Here is a tiny trained network, its code and every weight. The questions are about switching its units off for an input and a target symbol, where a switched-off unit gives its printed mean instead of its output.

import numpy as np


def w(rows, s, z=0):
    codes = np.array(rows[::2]) - 128.0
    scale = np.full(codes.shape[1], s)
    scale[-1] = z or s
    return codes * scale


def norm(h):
    return h / np.sqrt((h * h).mean(-1, keepdims=True) + 1e-5)


def f(y):
    return np.maximum(y, 0)


def softmax(a):
    e = np.exp(a - a.max(-1, keepdims=True))
    return e / e.sum(-1, keepdims=True)


def log_softmax(a):
    a = a - a.max(-1, keepdims=True)
    return a - np.log(np.exp(a).sum(-1, keepdims=True))


def net(x, mask):
    ids = ['ΓΘΦΨΩβεζημξπσ'.index(c) for c in x.split()]
    T = len(ids)
    res = E[ids] + P[:T]
    u = 0
    for l in range(2):
        r = norm(res)
        for j in range(2):
            rows = slice(3 * j, 3 * j + 3)
            q, k, v = (r @ M[l][rows].T for M in (Q, K, V))
            z = softmax(np.where(np.tri(T) > 0, q @ k.T / 3**0.5, -1e9)) @ v
            o = O[l][rows]
            res = res + np.where(mask[u + j], z, o[:, -1]) @ o[:, :-1]
        u += 2
        y = f(norm(res) @ A[l][:, :-1].T + A[l][:, -1])
        res = res + np.where(mask[u : u + 8], y, B[l][:, -1]) @ B[l][:, :-1]
        u += 8
    return log_softmax(norm(res)[-1] @ U[:, :-1].T + U[:, -1])


Q, K, V, O, A, B = {}, {}, {}, {}, {}, {}
E = w([
[117,99,130,102,148,175,127,134,88],'Γ',
[108,141,134,136,103,147,123,184,86],'Θ',
[98,114,119,110,132,161,95,150,88],'Φ',
[91,139,115,125,108,199,110,117,122],'Ψ',
[61,97,102,103,153,166,125,150,136],'Ω',
[110,139,129,185,82,137,72,117,136],'β',
[167,197,160,174,76,168,79,65,105],'ε',
[147,205,87,50,88,73,117,99,159],'ζ',
[156,138,91,118,164,58,68,24,121],'η',
[164,182,100,141,116,122,251,119,159],'μ',
[122,72,183,170,184,90,207,166,144],'ξ',
[135,153,226,81,167,121,117,162,215],'π',
[232,144,213,126,199,96,139,118,76],'σ',
],0.016)
P = w([
[190,46,41,69,107,247,94,115,165],'0',
[234,17,86,112,25,90,123,152,227],'1',
[130,132,32,105,177,207,81,141,130],'2',
[135,79,112,133,65,92,136,120,177],'3',
[62,181,60,124,203,209,99,111,81],'4',
[75,123,139,137,100,84,152,83,143],'5',
[1,212,82,122,220,190,118,94,52],'6',
],0.0095)
Q[0] = w([
[120,147,73,189,123,194,30,133,157],'0.h0',
[173,182,160,151,183,122,151,120,166],'0.h0',
[187,51,155,118,62,106,137,134,165],'0.h0',
[12,132,147,169,91,135,89,127,53],'0.h1',
[160,173,114,174,227,132,93,168,153],'0.h1',
[189,63,237,122,58,23,145,140,173],'0.h1',
],0.012)
K[0] = w([
[91,173,79,132,65,73,97,63,204],'0.h0',
[210,188,128,120,170,140,141,133,140],'0.h0',
[217,2,132,111,67,155,156,203,115],'0.h0',
[23,212,141,141,127,107,137,82,85],'0.h1',
[245,222,191,103,202,115,157,174,143],'0.h1',
[167,65,49,151,13,187,54,191,109],'0.h1',
],0.0097)
V[0] = w([
[127,141,121,60,139,77,130,161,68],'0.h0',
[78,158,72,71,116,89,160,109,118],'0.h0',
[104,95,117,174,138,78,59,121,78],'0.h0',
[149,171,64,41,81,131,98,122,135],'0.h1',
[124,124,38,179,124,149,254,129,137],'0.h1',
[84,154,254,86,151,168,90,179,209],'0.h1',
],0.0084)
O[0] = w([
[181,94,150,115,77,233,129,148,114,55],'0.h0',
[120,100,177,140,153,221,103,148,125,124],'0.h0',
[160,59,131,119,96,130,157,92,70,103],'0.h0',
[57,157,194,2,160,114,180,76,107,252],'0.h1',
[126,147,143,226,228,172,187,85,111,188],'0.h1',
[175,102,139,82,140,22,2,166,245,102],'0.h1',
],0.0072,0.0024)
A[0] = w([
[64,100,83,132,125,169,113,126,178,94],'0.n0',
[95,83,173,204,109,65,175,119,219,101],'0.n1',
[134,114,79,121,163,176,80,84,116,136],'0.n2',
[123,107,155,130,203,156,138,190,202,65],'0.n3',
[75,28,174,143,151,79,188,189,99,126],'0.n4',
[100,144,123,189,42,110,195,210,136,106],'0.n5',
[110,120,131,170,79,108,158,254,104,3],'0.n6',
[192,164,195,193,47,74,120,120,148,132],'0.n7',
],0.0095,0.0056)
B[0] = w([
[155,166,147,116,185,43,107,172,119,206],'0.n0',
[36,73,202,2,123,148,131,181,153,208],'0.n1',
[137,100,136,161,95,67,149,222,136,252],'0.n2',
[161,165,101,104,58,189,53,27,87,185],'0.n3',
[224,75,73,119,171,84,35,149,174,237],'0.n4',
[147,132,163,140,14,86,105,247,86,202],'0.n5',
[137,235,174,165,128,98,79,183,30,170],'0.n6',
[90,155,220,103,80,190,168,4,110,186],'0.n7',
],0.0075,0.005)
Q[1] = w([
[146,136,9,120,98,126,147,72,128],'1.h0',
[71,124,74,138,198,154,57,126,4],'1.h0',
[201,82,187,169,125,155,171,124,143],'1.h0',
[143,74,162,129,120,95,172,128,173],'1.h1',
[196,167,80,128,87,131,123,146,121],'1.h1',
[123,57,159,113,81,112,190,118,165],'1.h1',
],0.012)
K[1] = w([
[233,148,45,119,106,55,228,81,97],'1.h0',
[139,120,160,159,175,133,6,68,14],'1.h0',
[153,118,102,143,103,141,210,236,146],'1.h0',
[132,110,57,86,82,142,146,132,255],'1.h1',
[209,151,160,142,139,113,190,108,85],'1.h1',
[92,59,66,85,5,139,215,127,226],'1.h1',
],0.0086)
V[1] = w([
[142,212,222,158,57,228,99,163,123],'1.h0',
[95,98,44,151,50,96,84,37,143],'1.h0',
[178,153,147,123,193,181,58,47,136],'1.h0',
[173,179,139,35,84,119,116,57,116],'1.h1',
[255,183,190,103,233,112,177,108,51],'1.h1',
[15,147,52,188,72,208,102,141,114],'1.h1',
],0.0056)
O[1] = w([
[131,214,75,16,97,86,228,168,131,23],'1.h0',
[124,99,48,98,197,122,68,113,24,51],'1.h0',
[195,155,111,54,196,205,79,200,67,77],'1.h0',
[94,160,159,194,178,136,105,176,104,252],'1.h1',
[108,121,197,154,74,2,35,239,84,212],'1.h1',
[156,43,82,58,198,126,131,47,226,11],'1.h1',
],0.0058,0.0017)
A[1] = w([
[176,141,140,119,178,73,97,105,112,137],'1.n0',
[130,153,163,168,124,163,209,109,104,142],'1.n1',
[150,100,91,120,154,167,87,178,131,101],'1.n2',
[253,111,72,244,135,164,123,155,147,2],'1.n3',
[210,89,161,100,90,89,133,130,119,116],'1.n4',
[77,105,102,116,89,175,124,138,101,77],'1.n5',
[55,124,92,122,139,154,127,170,157,54],'1.n6',
[148,153,169,102,125,60,160,91,170,37],'1.n7',
],0.013,0.0072)
B[1] = w([
[127,118,94,142,95,116,162,151,174,217],'1.n0',
[217,91,122,128,160,108,113,123,139,206],'1.n1',
[163,158,137,115,98,125,133,76,115,253],'1.n2',
[75,147,70,200,66,252,115,167,199,247],'1.n3',
[81,124,113,145,203,156,125,115,110,229],'1.n4',
[119,81,114,105,101,127,104,138,135,177],'1.n5',
[125,156,164,171,114,114,154,89,119,180],'1.n6',
[146,143,78,138,142,164,131,147,87,176],'1.n7',
],0.015,0.0054)
U = w([
[99,35,175,115,189,120,152,177,168,195],'Γ',
[201,107,124,107,66,91,238,154,162,112],'Θ',
[99,63,189,99,2,111,149,88,149,6],'Φ',
[54,180,201,172,151,111,167,85,147,123],'Ψ',
[193,181,195,151,85,130,100,3,116,86],'Ω',
[100,81,75,186,136,30,132,63,146,54],'β',
[110,197,19,75,127,103,169,120,84,46],'ε',
[115,173,192,25,156,218,146,138,137,80],'ζ',
[124,63,101,83,143,186,71,88,25,67],'η',
[211,140,123,159,247,159,144,111,96,212],'μ',
[123,127,98,179,92,225,125,141,171,239],'ξ',
[204,126,111,76,123,85,43,116,210,169],'π',
[158,162,168,161,96,94,88,192,55,249],'σ',
],0.0077,0.0015)

Each question gives the input, a string of symbols that net reads in full, and the target symbol t.
The units are the heads (3 rows each of Q, K, V and O) and the neurons (one row each of A and B). Each row of codes is followed by its name. A weight is (code - 128) times the scale printed after its matrix; where a second scale follows, it is the last column's (O, A, B and U).
mask holds one flag per unit, layer by layer, with each layer's heads first. A switched-off unit (its flag False) gives its mean, the last column of its rows in O or B, instead of its output. The means were averaged over made-up inputs and are rounded, as every weight is.
A unit's drop is (log p(t) with every unit on - log p(t) with that unit switched off) / (log p(t) with every unit on - log p(t) with every unit switched off).
The circuit of an input: a set's keep is (log p(t) with only the set's units on - log p(t) with every unit switched off) / (log p(t) with every unit on - log p(t) with every unit switched off). Starting from the 12 units with the biggest drops (on a tie, the unit counted first), units are removed one at a time, each time the one whose removal leaves the highest keep (on an exact tie, the one counted first), for as long as the keep stays at least 0.8.
circuit, biggest first: the units of the circuit, biggest drop first
most important unit: the unit with the biggest drop
top k neurons: the k neurons with the biggest drops, biggest first
heads that matter: for each layer, one digit per head in row order, 1 if its drop is at least 0.15 and else 0, layers parted by /
input Θ Ω π Φ Ψ, target π: circuit, biggest first -> 0.h1
input Ψ Θ η ξ Γ η μ, target μ: heads that matter -> 00 / 00
input Φ β μ σ η, target σ: heads that matter -> 01 / 01
input σ η ξ Θ η σ Θ, target σ: circuit, biggest first -> 0.h1, 1.h1
input σ β ζ Θ β, target ζ: heads that matter -> 11 / 10
input ξ σ Ψ μ Ω, target μ: circuit, biggest first -> 0.h1, 1.n1
input ε π ξ, target π: heads that matter -> 00 / 00
input π ε μ ζ, target ε: heads that matter -> 00 / 00
input Φ ξ Ψ π Γ, target π: heads that matter -> 01 / 00
input σ η Φ, target σ: heads that matter -> 00 / 01
input ε μ ε, target μ: circuit, biggest first -> 0.h1, 1.n1
input Φ Θ Θ η Θ, target η: heads that matter -> 01 / 00
input μ ζ Φ Ψ, target Ψ: heads that matter -> 10 / 00
input Θ Ψ σ Ψ Ψ, target σ: circuit, biggest first -> 1.h1
input ξ μ Ψ σ, target μ: top 2 neurons -> 1.n7, 1.n1
input Θ Θ ξ π, target ζ: top 2 neurons -> 0.n1, 1.n7
input ε Ψ η, target η: heads that matter -> 11 / 00
input π Γ Ψ β η, target η: circuit, biggest first -> 0.h0, 0.h1
input ε η σ, target σ: heads that matter -> 00 / 01
input Θ Ψ Θ σ η ε Θ, target η: most important unit -> 0.h0
input Γ π Θ Γ ξ, target ξ: circuit, biggest first -> 1.n3, 0.h1
input Θ Φ ε Ω Φ, target ε: top 2 neurons -> 0.n1, 0.n5
input Φ π Θ Ω μ, target μ: circuit, biggest first -> 1.n1, 0.h1
